In the rows, 128 means zero.
Each row is followed by its class.
[126  82 155 135 135 115 125 114 141 135 122 136 130 128 131 112 132 142
 125 170 117 114 126 152 125 146 132 115 122 117 154 129 115 124 173 132
 109 153 134 124 126  98]
J766
[111 141 137 122 133 121 132 103 150 126 133 126 117 152 116 110 136 116
 113 145 138 144 134 143 106 138 125 113 126 130 112 130 122 107 145 138
 128 146 116 116 135 116]
J544
[138 118  74 137 157 136 125 145 139 122 136 115 111 153 108 158 119 145
 138 123 109 116 122 138 117 117 130 139 137 161 124 117 145 132 154 133
 116  96 167 114 121 143]
J709
[120 105 123 137 152 128 120 141 147 125 133 119 128 123 126 123 129 140
 119 118 134 126 131 112 123 144 133 129 120 117 131 129 139 141 124 130
 131 136 125 123 124 126]
J887
[121 159 122 106  88 130 127 119 124 101 120 119 118 153 123 115 118 163
 113 119 151 109 114 112 131 115 137 119 137 110 116 173 123 125  94 114
 126 124 136 156 136 134]
J887
[126 123 112 126 131 127 130 125 158 129 125 125 114 128  95 112 140 126
 122 116 116 127 143 116 107 121 125 129 124 133 107 123 129 139 144 116
 132 108  98 124 106 131]
J887
[184 153 115 110 180 132  83  47 129 123 142  97 147 188  74 157 117 135
  91 123 130 124 129  85 134 102 171  85 102 129 136  95 140 160 136 124
  92 128 101 192 133 140]
J544
[124 127  93 131 142 133  81 157 126 123 129 110 142 151 111 172  98 123
 141 117 124 122 122 164 139 112 153 135 126 168 144 125 152 123 161 170
 145 136 159 125 140 126]
J621
[120 102 121 144 123 150 135 121 126 138 127 134 133 105  91 112 124 115
  73  94 142 118 124  92 134 147 135 124 151 100 139 170 132 129 109 117
 118  86 110 118 107 121]
J994
[108 100 150 112 161 120 153 165 128 109 160 129  89 123 150 125 113 159
 157 188 130 127 138 151  80 154 110 142 138 102 104 111 111  86 165 120
  99 140 202 107 123 137]
J971
[115  94  90 133 119 117 131 197 114 109 125 110 131 147 144 187 147 138
 141 150 134 112 123 128 140 128 110 162 135 121 116 113 129 147 162 116
 113 140 166 108 144 174]
J727
[108 137 110 130 124 120  80 141 135 128 127  90 121 143 117 142 115 129
 112 115 147 138 139 149 130 106 146 117 134 130 103 136 135 116 132 137
 134 166  96 106 143 118]
J621
[127 106 131 129 140 117 128 133 129 120 129 133 124 142 131 141 128 136
 139 160 124 116 136 129 116 133 146 122 104 144 132 117 139 135 158 137
 101 155 157 130 133 124]
J887
[128 115 114 136 152 126 152 153 119 122 146 141 114 138 139 133 133 127
 119 150 123 111 126 143 119 113 106 149 134 163 135 114 132 121 148 123
 122 104 155  99 134 154]
J709
[149 107 116 129 135 129 140 118 124 127 129 146 122 111 122 133 123 118
 116 127 125 130 124 140 128 139 107 132 134 133 147 117 115 109 160 131
 116 104 141 125 136 130]
J522
[141 124 104 117 144 103 117 121 125 102 137 107 118 144 139 142  96 133
 144 135 158 117 127 117 125 148 129 136 130  94 118 126 108 115 157 127
  90 158 148 140 168 144]
J887
[129 165 117 146  84 134 117 143 128 127 131 133 101 118 134 133 115 105
 110 105 145 109 123 108 135 120 140 121 129 117 116 137 139 149 109  99
 125 154 101 119 153 131]
J766
[110 142 121 130 130 149 116 144 141 139 132 121 120 136 108 133 143 130
 101 105 129 128 146 105 133 116 120 112 139 128 100 122 138 139 121 135
 150  98  93 136 112 140]
J97
[123 115  90 131 155 142 146 108  97 132 125 141 100 110  81 125 142 161
  86 112  96 118 106 151 114 109 118 132 136 145 128 128 146 139 135 145
 141  96  81 132 129 147]
J726
[108  93 142 125 113 116  90  87 129 149  82 111 168 165 118 139 126 105
 135 156 105 149 160 181 131 136 166 108 106 140 149 133 110  95 163 123
  87 130 139 144  71 104]
J544
[127 129 112 170 109 166 189  94  53 117  92 151 146 149  98 148 101  92
 147  78 105 144 184 132 118 122 147 107 171 107 117 150 116  84 125 122
  94  59  90 199 137 147]
J97
[141 147 118 116 143 102 153 100 147 120 120 120  98 124 128 103 135 170
 132 135 136 148 117 135  90 122 106 121 132 115 127 145 130 104 125 107
 122 114 131 122 152 124]
J726
[127 107 128 126 141 116 146 131 119 129 144 122 138 121 146 127 128 139
 127 146 134 130 109 137 126 142 110 123 126 122 146 125 116 125 150 136
 124 141 139 130 142 130]
J522
[118 143 147 115  99 117 113 112 173 115 128 105 111 156 136 116 132 131
 133 145 162 146 135 107 103 143 160 107 119  87 112 134 124 124 121 114
  99 167 145 116 140 115]
J971
[139 108 133 137 162 125 143 107 132 122 134 117 127 118 127 122 133 145
 125 137 133 143  96 124 120 129 121 127 121 121 152 117 144 131 137 137
 131 138 125 118 153 127]
J971
[122 103  98 152 134 131 184 146  82 142 136 146 132 126 145 149 120 133
 102  92 136 121 121 114 138 130 111 121 149 120 136 109 137 145 105 132
 133 108 122 147 182 147]
J305
[125 102 172 146 100 138 120 144  96 129 100 110 169 128 159 153 126 106
 152 144 134 142 134 149 163 132 123 117 122 112 122 117 116 117 124 116
  99 146 136 160 149 136]
J727
[137 100  91 148 124 104 205 190  70  87 157 180 148 168 168 186 103 124
 122 167  94 107 116 164 122 165  92 157 168 185 159 170 133  58 222 162
 115  95 197 153 140 190]
J766
[124 141 156 125 100 130 124 141 148 138 113 133 125 118 137 135 126 132
 125 138 129 114 146 125 143 130 135  86 149 105  98 134 126 114 128 131
 123 120 120 139 116 110]
J994
[144 115 112 139 112 131 106 158 156 120 152 131 120 154 130 169 136 115
 121 134 132 137 124 116 116 123 153 134 130 134 141  93 119 157 137 116
 125 138 152 124 134 158]
J766
[ 99 124 123 129 143 120 139 127  87 135 124 133 125 134 132 131 109 145
 122 145 117 109 135 171 130 115 128 118 140 146 136 134 130 110 140 125
 117 124 135 147 125 129]
J621
[121 129  98 122 164 134 142 145 120 117 136 129 127 139 110 143 131 132
 114 104 115 115 126 124 125 101 137 131 120 153 129 121 142 150 126 144
 151 120 114 139 124 147]
J887
[183 161 108 178 119 135 166   4  87 128  95 172  91 111  97  90 142 142
 142 141  97 190  80 177 111  94 138 126 131 158 168 112 129 108 103 151
 111  74 100 100 130 121]
J709
[132 132 154 124 147 148 133 119 102 127 129 141 123 102 107 117 121 136
 109 128 122 110 129 161 148 105  97 148 135 149 122 114 139 131 156 130
 143 101 111 121 148 116]
J727
[124 150 158 135 134 142 114  77 126 146 124 137 133 122  90  82 142 127
 108 167 111 137 140 144 113  97 157 112 114 157 153 114 137 137 150 113
 139 105  87 122  95 109]
J727
[123 113 120 133 158 136 137 129 122 126 131 130 123 130 122 122 129 141
 114 119 135 124 125 112 131 131 110 126 129 117 146 127 132 129 136 137
 135 108 125 139 145 128]
J97
[122 144  98 129 141 139 143 135 118 128 148 127 117 155  94 107 124 141
  91 112 129 117 141 100 103 134 117 141 118 147 121 151 154 131 143 129
 129  83 132 150 157 145]
J621
[111 112 133 129 132 118 137 144 125 135 117 119 117 124 124 121 141 138
  97 148 111 126 135 132 117 122 140 113 122 121 127 147 123 120 135 106
 118 136 127 140 107 117]
J766
[105 118 136  98 112 150  80 134 171 141 120  95 127 128 111 140 128  96
 131 113 121 165 155 127 145  83 145 121 115 158  82 112 121 138 143 125
 134 155  56  98 122  97]
J994
[127 102 137 164 126 131 143 160 123 121 166 127 113 116 129 134 138 131
 114 127 139 119  64 132 157 135  97 137 144 125 146 137 123 159 136 145
 132 151 136 105 157 109]
J766
[130 138 127 133 122 127 141 117 129 130 136 139 115 120 136 104 121 137
 144 141 137 129 136 125 106 129 143 137 135 118 123 126 128 132 106 110
 127 121 139 119 138 127]
J709
[125 100 164 136 123 155  98 126 129 170 120 136 143  92 116 113 170 158
 125 158 120 119 162 117 126 138 139 127 109 121 140 125 131 139 111 119
 117  97 146 154  95 127]
J522
[120 112 108 134 152 131 168 140 109 139 143 142 135 116 131 124 139 140
 109 114 127 118 120 106 110 122 128 137 126 131 163 131 132 149 113 113
 142  96 128 148 143 153]
J994
[110 103 152 126  92 119 103 125 122 137 114 134 141 127 137 131 137 132
 125 142 124 112 142 150 139 137 176 116 131 100 149 131 107 122 130 122
 121 140 136 165 106 111]
J971
[115 102 104 150 121 126 156 164 117 122 129 140 103 128 120 144 150 147
 104 121 108 122 126 142 123 130 118 147 148 103 132 127 119 147 129 117
 114 101 130 124 114 155]
J766
[100  83  72 118 101 105 144 116 143 152 127 114 147 166 124 124 161 145
 124 115 102 161 104 166  86 134 119 153 105 143 148 122 102 163 139 125
 130 126 101 143 110 181]
J766
[113 132 147 111 132 126 129 140 121 109 115 105 114 144 113 113 136 149
 118 158 109 115 139 143 125  85 138 120 118 134 131 147 126  99 168 118
 121 122 122 142 126 103]
J971
[115 145 101 119 133 126 124 129 142 121 149 119 111 144 116 117 115 129
 107 109 135 143 123 113 106 128 112 138 147 127 117 129 126 125 135 110
 128 113 101 113 128 158]
J305
[114 134 110 148 133 146 140 121 119 131 123 133 111 132  99 125 126 121
 114 115 115 121 136 137 115 118 115 128 143 134 113 103 144 145 139 122
 137 101  91 120 141 154]
J621
[117 133 133 111 134 127 135 105 123 130 111 113 137 131 120 135 120 140
 136 141 122 125 133 135 116 103 151 109 132 131 128 137 129 126 139 116
 118 132 120 145 129 124]
J994
[120 114 109 133 137 140 139 156 139 135 134 137 131 123 131 130 134 131
 110 103 123 110 141  93 115 157 120 154 118 118 121 138 156 162 123 112
 144 121 126 119 130 156]
J766
[ 91 176 131  94 116 135 120 121 141 127 118 151 107 120 108  97 158 141
 167 149  98 114 154 128 102  98 157 166 117 123 148 125 119 170 131  98
 129  92 108 154  97 161]
J994
[126 142 113 140 109 132 135 156 114 115 135 138 106 153 127 137 121 129
 134 128 123 128 123 128 114 125 126 131 129 125 128 117 130 126 139 133
 111 113 151 118 140 144]
J305
[115 133 104 124 120 119 146 130 132 123 132 113 104 154 132 121 123 139
 113 128 130 122 130 129 114 125 126 116 140 117  91 133 119 124 120 107
 109 125 126 113 120 135]
J709
[103 123  78 131 142 137 135 154 129 138 124 147 105 120 102 138 151 160
 120  90 107 116 125 142 120 133 107 172 154 129 128 125 139 148 127 144
 152  70 143 104 103 161]
J305
[131 132  76 116 137 136 120 118 147 128 146 116 117 132  95 117 113 121
 111  96 135 145 120 108  94 129 141 140 117 127 122 130 143 127 130 136
 140 116 105 114 128 148]
J971
[174 113 160 131 179 111 164 108 128 143 140 163 159 102 150  91 159 166
  94 131 146 101  89 102 142 115 102  93 106 147 184 132 144 131  88 159
 187 123 124 165 163 107]
J887
[164 122 107 115 158 120 106 101 123 124 135 119 132 132 118 124 110 107
 146 135 129 147 108 128 120 115 132 145  93 166 170 125 118 106 174 132
 121 121 143 141 170 118]
J726
[120 111 122 122 134 125 129 113 125 143 126 144 121 106 112 103 133 113
 128 137 131 132 128 126 124 136 102 160 129 129 126 121 119 130 137 116
 133 104 123 106 125 140]
J621
[ 87 138  90 112 149  92 171 159 110 121 135 108  83 112 109 123 157 159
  95 148 140 134  97 164 127 102  77 168 134 123 122 143 128 130 148 143
 119 125 126 128 186 140]
J544
[ 95 112  74 104 186 136 104 128 117 122 159  91 109 155 109 134  70 157
 154 109 109 144 140 195 120 110 141 147 136 134 110  94 102 128 187 151
 138 136 112  97 118  97]
J727
[121 128 139 131 138 124 151 138 117 141 117 129 131 115 126 122 142 168
  99 139 104 115 134 141 128 108 127  99 137 135 138 145 138 113 140 135
 143  92 109 167 127 117]
J994
[ 82 158  89  78 106 125  90 168 166 127 157 116  90 138 142 127 133 143
 137 129 165  97 144  85 114 126 140 152 136 101  76 143 108 152 119 112
 144 163 122  80 118 148]
J994
[116 123  98 132 117 134 101 163 104 132 116 107 103 115 123 160 128 115
 143 125 119 107 147 146 142 123 119 164 142 136  63 134 118 109 150 119
 111 122 149 100 114 141]
J709
[109 123  94 128 143 132 121 130 121 123 117 119 114 128 109 135 136 159
 121 107 111 105 131 141 123 123 125 136 141 124 111 136 126 133 129 125
 134 114 106 141 102 157]
J887
[150  94 156 176 138 137 113 137  95 145 124 149 156 110 133 128 150 149
 127 136 137  79 112  93 161 161 131 103 130  99 157 155 142 130  94 143
 132 127 160 157 121 113]
J621
[126 104  95 133  96 108 188 202  84 133 115 142 119 123 135 162 162 140
  69 108 105  94 155 109 147 133 109 146 125 114  78 133 152 154 118 122
 110  89 127 176 157 161]
J709
[127 117 135 132  81 102  98 174 192 115 168 101 142 152 160 148 141 107
 137 139 182 157 126  74 139 202  89 149 142  73  80 142 119 135 130 117
 101 170 127 112 150 161]
J544
[159 107 149 154 113 126 129 118 168 119 113 129 129 170 149 105 107 142
 170 138 152 118  84 119 143 165  96  93 119  89 185 125 116 117 140 142
  80 107 211 104 150  86]
J305
[141 130 123 133 146 121 137 129 115 127 135 136 119 101 111 117 140 118
 114 123 139 110 121 120 130 120  93 163 122 156 127 146 132 115 154 128
 133 105 133 125 151 138]
J887
[125 162  97 110 139 137 103 140 120 135 108 126 102 128  97 142 143 145
 129 133  90 121 156 141 113  65 143 144 115 170 123 138 134 112 144 111
 121  72 129 108  65 143]
J994
[140 126 100 134 169 150 121  64 121 144 122 134 114 109  83 114 137 142
 130 100 114 137 107 126 125 115 144 132 126 134 146 117 134 155 117 141
 147 101  95 116 124 115]
J726
[121 146 141 113 103 116 126 117 185 128 124 123 119 144 142 109 149 139
 145 133 154 147 143 108  91 151 132 125 125  91 107 141 129 119 101 107
 114 129 151 103 102 142]
J971
[134 110 130 126 152 132 126 142 136 131 147 129 136 118 143 139 129 150
 124 121 144 125 126  99 121 148 146 126 119 108 140 123 151 138 103 134
 135 140 150 157 151 140]
J971
[119 100 136 128 122 116 139 127  98 127 130 114 136 153 139 117 110 146
 121 160 129 133 109 142 126 120 131  96 114 123 135 124 119 119 134 133
 118 158 125 150 156 110]
J621
[153 107 109 119 138 139 147 157  95 121 142 145 128 150 146 154 128 109
  99 106 142  91 125  71 125 116 100 131 105 151 114 102 138 138 134 115
 140 144 131 127 192 161]
J305
[126 114 123 134 145 126 150 120 124 122 148 140 120 132 129 123 138 136
 128 137 131 144 114 125 107 142 126 135 138 126 132 132 121 124 130 134
 136 123 135 105 127 134]
J726
[113 125 112 107 192 141 117 120 111 163 134 109 125  77 119 120 123 161
 145 123 117 120 110 144 132  77 123 147 105 164 147 106 142 159 131 134
 167 126 102 134 155 117]
J994
[128 114 130 136 112 129 115 154 120 126 113 141 123 123 132 138 129 111
 113 137 123 119 140 118 148 135 114 137 146 126 125 128 120 101 157 123
 122 105 137 114 123 134]
J305
[124 113 141 130  83 166 132 147 131 116 119 150 126 123 114 148 139  96
 142 110 122  93 140 102 134 136 112 154 142 106 102 104 131 161 127  94
 116 103 115 135 127 180]
J971
[117 137 106 136 104 149 117 163 136 139 135 125 116 129  99 158 165 118
  98  96 113 108 136 110 124 103 126 152 125 136  91 107 147 195 120 113
 148 123  80 119 123 177]
J766
[141 100  49 131 185  96 197 201 117  87 186 110  92 127 125 144  86 161
 116  88 152 154  74 115  94 137  81 140 126  86 137 138 153 130 103 141
 110 154 137 133 211 135]
J544
[164 123 115 170 121 157 153 109 108 139 121 165 106  96 109 133 135 136
  82 125 109 143 133  93 138 137 145  85 147 112 140 111 143 125  98 122
 115  68 116 141 103 125]
J522
[118  38 135 138 170 152 142 101 115 143 128 142 116  85 123  88  95 131
 149 132 115 156 160 148  94 163 117 154  91 117 164 107 129 122 153 104
  75 133 127  94 144  90]
J522
[123  88 118 124 146 126 145 155 117 126 150 129 138 132 146 137 116 152
 115 114 148 117  98  93 143 147 117 114 143  90 135 124 124 148  95 134
 132 147 138 135 147 133]
J305
[127 142 122 146  93 143 114 125 133 116 102 117 103 131 114 128 125 120
 122 103 115 138 126 147 135 112 125 113 139 118  94 117 110 117 123 120
 136 108  95 114 106 127]
J887
[127 127 121 114 155 135 122 124 120 145 138 129 147 109 126 121 127 148
 144 125 132 112 116 107 120 122 141 138 111 128 154 141 139 149 112 131
 142 122 135 144 129 138]
J994
